Here is a tiny trained network, its code and every weight. The questions are about switching its units off for an input and a class, where a switched-off unit gives its printed mean instead of its output.

import numpy as np


def w(rows, s, z=0):
    codes = np.array(rows[::2]) - 128.0
    scale = np.full(codes.shape[1], s)
    scale[-1] = z or s
    return codes * scale


def norm(h):
    return h / np.sqrt((h * h).mean(-1, keepdims=True) + 1e-5)


def f(y):
    return np.maximum(y, 0)


def log_softmax(a):
    a = a - a.max(-1, keepdims=True)
    return a - np.log(np.exp(a).sum(-1, keepdims=True))


def net(x, mask):
    res = np.array(x, float).reshape(1, 7) / 4 @ E
    u = 0
    for l in range(4):
        y = f(norm(res) @ A[l][:, :-1].T + A[l][:, -1])
        res = res + np.where(mask[u : u + 9], y, B[l][:, -1]) @ B[l][:, :-1]
        u += 9
    return log_softmax(norm(res)[-1] @ U[:, :-1].T + U[:, -1])


A, B = {}, {}
E = w([
[111,188,135,126],'x0',
[128,129,129,127],'x1',
[133,129,119,7],'x2',
[189,145,99,131],'x3',
[125,127,129,127],'x4',
[128,127,131,129],'x5',
[176,128,227,118],'x6',
],0.002)
A[0] = w([
[216,170,90,137,69],'0.n1',
[215,125,84,126,138],'0.n2',
[213,173,90,149,76],'0.n3',
[167,41,117,134,28],'0.n4',
[111,255,150,130,11],'0.n5',
[126,119,128,94,60],'0.n6',
[98,244,139,123,172],'0.n7',
[127,127,128,127,122],'0.n8',
[36,100,176,130,4],'0.n9',
],0.005,0.0024)
B[0] = w([
[29,115,185,119,197],'0.n1',
[37,112,173,116,234],'0.n2',
[23,107,183,122,200],'0.n3',
[141,28,102,131,159],'0.n4',
[145,5,118,145,168],'0.n5',
[144,158,115,104,143],'0.n6',
[159,25,119,132,251],'0.n7',
[127,127,128,127,128],'0.n8',
[3,129,196,107,167],'0.n9',
],0.0047,0.0019)
A[1] = w([
[153,152,146,119,81],'1.n1',
[124,150,104,151,113],'1.n2',
[191,130,153,56,62],'1.n3',
[144,149,118,98,79],'1.n4',
[107,167,4,151,6],'1.n5',
[123,149,114,124,67],'1.n6',
[115,83,146,230,254],'1.n7',
[131,129,175,62,58],'1.n8',
[133,134,126,130,122],'1.n9',
],0.0024,0.0014)
B[1] = w([
[124,129,134,149,129],'1.n1',
[139,149,128,85,131],'1.n2',
[100,139,71,163,150],'1.n3',
[137,156,147,100,130],'1.n4',
[70,128,24,133,136],'1.n5',
[139,134,136,144,128],'1.n6',
[176,152,69,4,252],'1.n7',
[114,171,40,166,159],'1.n8',
[130,134,120,131,128],'1.n9',
],0.002,0.0023)
A[2] = w([
[134,144,119,87,65],'2.n1',
[93,151,28,254,63],'2.n2',
[140,152,124,60,31],'2.n3',
[139,61,122,131,44],'2.n4',
[167,126,160,184,107],'2.n5',
[146,157,122,54,23],'2.n6',
[157,69,236,105,249],'2.n7',
[154,87,224,231,110],'2.n8',
[122,148,130,116,68],'2.n9',
],0.002,0.0013)
B[2] = w([
[137,142,125,103,131],'2.n1',
[146,186,149,40,150],'2.n2',
[141,126,97,88,134],'2.n3',
[159,92,102,124,138],'2.n4',
[119,165,93,106,137],'2.n5',
[135,150,97,66,134],'2.n6',
[109,143,4,104,254],'2.n7',
[125,185,53,71,172],'2.n8',
[142,149,137,133,128],'2.n9',
],0.0023,0.0025)
A[3] = w([
[139,169,136,253,57],'3.n1',
[209,139,210,120,124],'3.n2',
[168,107,227,106,191],'3.n3',
[122,142,126,227,149],'3.n4',
[98,91,136,232,168],'3.n5',
[66,99,82,71,255],'3.n6',
[99,134,127,121,119],'3.n7',
[200,122,68,115,137],'3.n8',
[142,87,129,150,84],'3.n9',
],0.0044,0.0019)
B[3] = w([
[195,177,154,2,138],'3.n1',
[94,166,34,201,142],'3.n2',
[65,148,15,199,167],'3.n3',
[145,156,153,17,144],'3.n4',
[153,131,148,22,165],'3.n5',
[194,173,184,205,255],'3.n6',
[144,147,150,149,145],'3.n7',
[119,153,199,145,148],'3.n8',
[173,117,137,142,136],'3.n9',
],0.0036,0.0055)
U = w([
[191,196,146,2,130],'0',
[7,127,208,139,105],'1',
[165,137,156,181,254],'2',
[119,180,7,212,77],'3',
[183,11,122,136,58],'4',
],0.0085,0.0038)

Each question gives the input, the list of numbers given to net, and the class t.
The units are the neurons (one row each of A and B). Each row of codes is followed by its name. A weight is (code - 128) times the scale printed after its matrix; where a second scale follows, it is the last column's (A, B and U).
mask holds one flag per neuron, layer by layer. A switched-off neuron (its flag False) gives its mean, the last column of its row in B, instead of its output. The means were averaged over made-up inputs and are rounded, as every weight is.
A unit's drop is (log p(t) with every unit on - log p(t) with that unit switched off) / (log p(t) with every unit on - log p(t) with every unit switched off).
The circuit of an input: a set's keep is (log p(t) with only the set's units on - log p(t) with every unit switched off) / (log p(t) with every unit on - log p(t) with every unit switched off). Starting from the 12 units with the biggest drops (on a tie, the unit counted first), units are removed one at a time, each time the one whose removal leaves the highest keep (on an exact tie, the one counted first), for as long as the keep stays at least 0.8.
units of the circuit, in order: the units of the circuit, biggest drop first
unit that matters most: the unit with the biggest drop
k most important neurons: the k neurons with the biggest drops, biggest first
top k neurons in layer l: the k neurons of layer l with the biggest drops, biggest first
drop of u: that unit's drop, to one decimal
input [7,7,-5,-6,8,-6,3], class 4: unit that matters most	0.n7
input [-7,-5,-7,3,3,5,-7], class 0: 4 most important neurons	(3.n5 3.n4 2.n7 0.n7)
input [4,-6,2,7,6,-3,6], class 1: 2 most important neurons	(0.n1 0.n3)
input [6,2,-4,3,0,1,-2], class 4: 2 most important neurons	(0.n7 0.n5)
input [7,-2,-1,0,6,-5,5], class 4: units of the circuit, in order	(0.n5 0.n7)
input [8,7,-4,1,6,-4,1], class 4: units of the circuit, in order	(0.n5 0.n7)
input [6,4,-5,0,4,0,-1], class 4: 2 most important neurons	(0.n7 0.n5)
input [7,-8,-2,4,-4,-7,8], class 3: units of the circuit, in order	(3.n3 3.n2)
input [-1,-1,5,7,-4,1,-1], class 1: units of the circuit, in order	(0.n2 0.n1)
input [-7,1,5,8,1,-6,-6], class 1: 4 most important neurons	(0.n2 0.n1 0.n7 0.n3)
input [-1,0,4,8,0,-5,6], class 1: 2 most important neurons	(0.n2 0.n1)
input [6,-7,1,-4,-1,-3,7], class 3: 2 most important neurons	(3.n3 3.n2)
input [-5,-2,4,-6,6,3,7], class 3: 4 most important neurons	(3.n3 0.n2 0.n3 0.n1)
input [-4,-5,4,1,3,5,-1], class 2: unit that matters most	3.n6
input [-8,3,-8,6,3,-5,3], class 0: top 2 neurons in layer 0	(0.n7 0.n5)
input [6,0,0,-4,-5,-1,-3], class 4: drop of 0.n7	0.4
input [4,6,1,7,3,-4,6], class 1: drop of 0.n3	0.3
input [5,-4,-2,-2,2,2,3], class 4: drop of 0.n7	0.3
input [4,6,4,6,4,-4,4], class 1: drop of 0.n1	0.2
input [5,-2,-6,-4,3,-1,-3], class 0: unit that matters most	3.n5
